Below is a small trained network, with its code and all its weights. Each question gives an input and a class and asks what happens when units are switched off, that is, made to give their printed mean instead of their output.

import numpy as np


def w(rows, s, z=0):
    codes = np.array(rows[::2]) - 128.0
    scale = np.full(codes.shape[1], s)
    scale[-1] = z or s
    return codes * scale


def norm(h):
    return h / np.sqrt((h * h).mean(-1, keepdims=True) + 1e-5)


def f(y):
    return y / 2 * (1 + np.tanh(0.7978845608 * (y + 0.044715 * y**3)))


def log_softmax(a):
    a = a - a.max(-1, keepdims=True)
    return a - np.log(np.exp(a).sum(-1, keepdims=True))


def net(x, mask):
    res = np.array(x, float).reshape(1, 7) / 4 @ E
    u = 0
    for l in range(2):
        y = f(norm(res) @ A[l][:, :-1].T + A[l][:, -1])
        res = res + np.where(mask[u : u + 5], y, B[l][:, -1]) @ B[l][:, :-1]
        u += 5
    return log_softmax(norm(res)[-1] @ U[:, :-1].T + U[:, -1])


A, B = {}, {}
E = w([
[155,81,68,192],'x0',
[178,86,229,90],'x1',
[9,1,89,28],'x2',
[147,224,36,157],'x3',
[87,95,169,114],'x4',
[121,159,139,109],'x5',
[78,108,210,225],'x6',
],0.0069)
A[0] = w([
[102,33,115,74,1],'L0N0',
[111,92,140,99,115],'L0N1',
[90,175,1,138,61],'L0N2',
[159,101,24,191,46],'L0N3',
[234,90,150,163,86],'L0N4',
],0.0093,0.0039)
B[0] = w([
[112,77,227,178,204],'L0N0',
[2,111,117,51,159],'L0N1',
[144,172,62,122,251],'L0N2',
[128,146,98,60,193],'L0N3',
[163,122,222,102,187],'L0N4',
],0.0092,0.0031)
A[1] = w([
[83,237,146,227,76],'L1N0',
[17,63,164,99,4],'L1N1',
[165,132,65,7,170],'L1N2',
[90,161,152,208,123],'L1N3',
[99,207,133,191,110],'L1N4',
],0.012,0.0032)
B[1] = w([
[253,40,53,164,226],'L1N0',
[47,93,186,206,253],'L1N1',
[45,151,147,54,245],'L1N2',
[228,125,102,71,173],'L1N3',
[136,64,53,106,193],'L1N4',
],0.013,0.0057)
U = w([
[220,115,88,178,252],'0',
[53,152,200,95,90],'1',
[61,208,25,67,100],'2',
[13,33,231,211,133],'3',
[236,191,252,170,5],'4',
],0.011,0.0031)

Each question gives the input, the list of numbers given to net, and the class t.
The units are the neurons (one row each of A and B). Each row of codes is followed by its name. A weight is (code - 128) times the scale printed after its matrix; where a second scale follows, it is the last column's (A, B and U).
mask holds one flag per neuron, layer by layer. A switched-off neuron (its flag False) gives its mean, the last column of its row in B, instead of its output. The means were averaged over made-up inputs and are rounded, as every weight is.
A unit's drop is (log p(t) with every unit on - log p(t) with that unit switched off) / (log p(t) with every unit on - log p(t) with every unit switched off).
The circuit of an input: a set's keep is (log p(t) with only the set's units on - log p(t) with every unit switched off) / (log p(t) with every unit on - log p(t) with every unit switched off). Starting from all 10 units, units are removed one at a time, each time the one whose removal leaves the highest keep (on an exact tie, the one counted first), for as long as the keep stays at least 0.8.
units of the circuit, in order: the units of the circuit, biggest drop first
top k neurons: the k neurons with the biggest drops, biggest first
drop of u: that unit's drop, to one decimal
input [2,8,-4,3,8,-2,5], class 4: units of the circuit, in order => L1N1
input [-2,-4,3,-5,-4,4,-8], class 1: units of the circuit, in order => L1N2, L1N0
input [-7,3,-8,1,3,6,-5], class 0: units of the circuit, in order => L1N1, L1N0
input [-8,-7,-4,-3,-2,-6,-3], class 0: top 2 neurons => L1N0, L0N3
input [1,1,-7,1,-5,7,4], class 0: top 2 neurons => L1N0, L1N4
input [1,1,2,3,7,-7,-6], class 3: top 4 neurons => L0N0, L1N1, L0N1, L1N3
input [6,-1,1,4,0,4,3], class 2: units of the circuit, in order => L0N3, L1N2
input [5,-1,4,3,-3,-2,4], class 2: top 2 neurons => L0N3, L1N1
input [8,-1,7,-5,-6,-6,-7], class 3: top 2 neurons => L0N0, L1N1
input [-7,-6,-2,1,-3,3,-1], class 0: top 2 neurons => L1N0, L0N3
input [-8,-5,0,8,8,-6,3], class 0: drop of L1N0 => 0.2
input [7,7,-6,-6,1,-3,7], class 4: drop of L1N1 => 0.3
input [-5,-6,-8,0,2,7,-2], class 0: drop of L1N0 => 0.1
input [2,5,-3,3,4,2,-8], class 2: units of the circuit, in order => L1N2
input [4,-1,0,-2,-6,6,-2], class 2: drop of L0N2 => 0.1
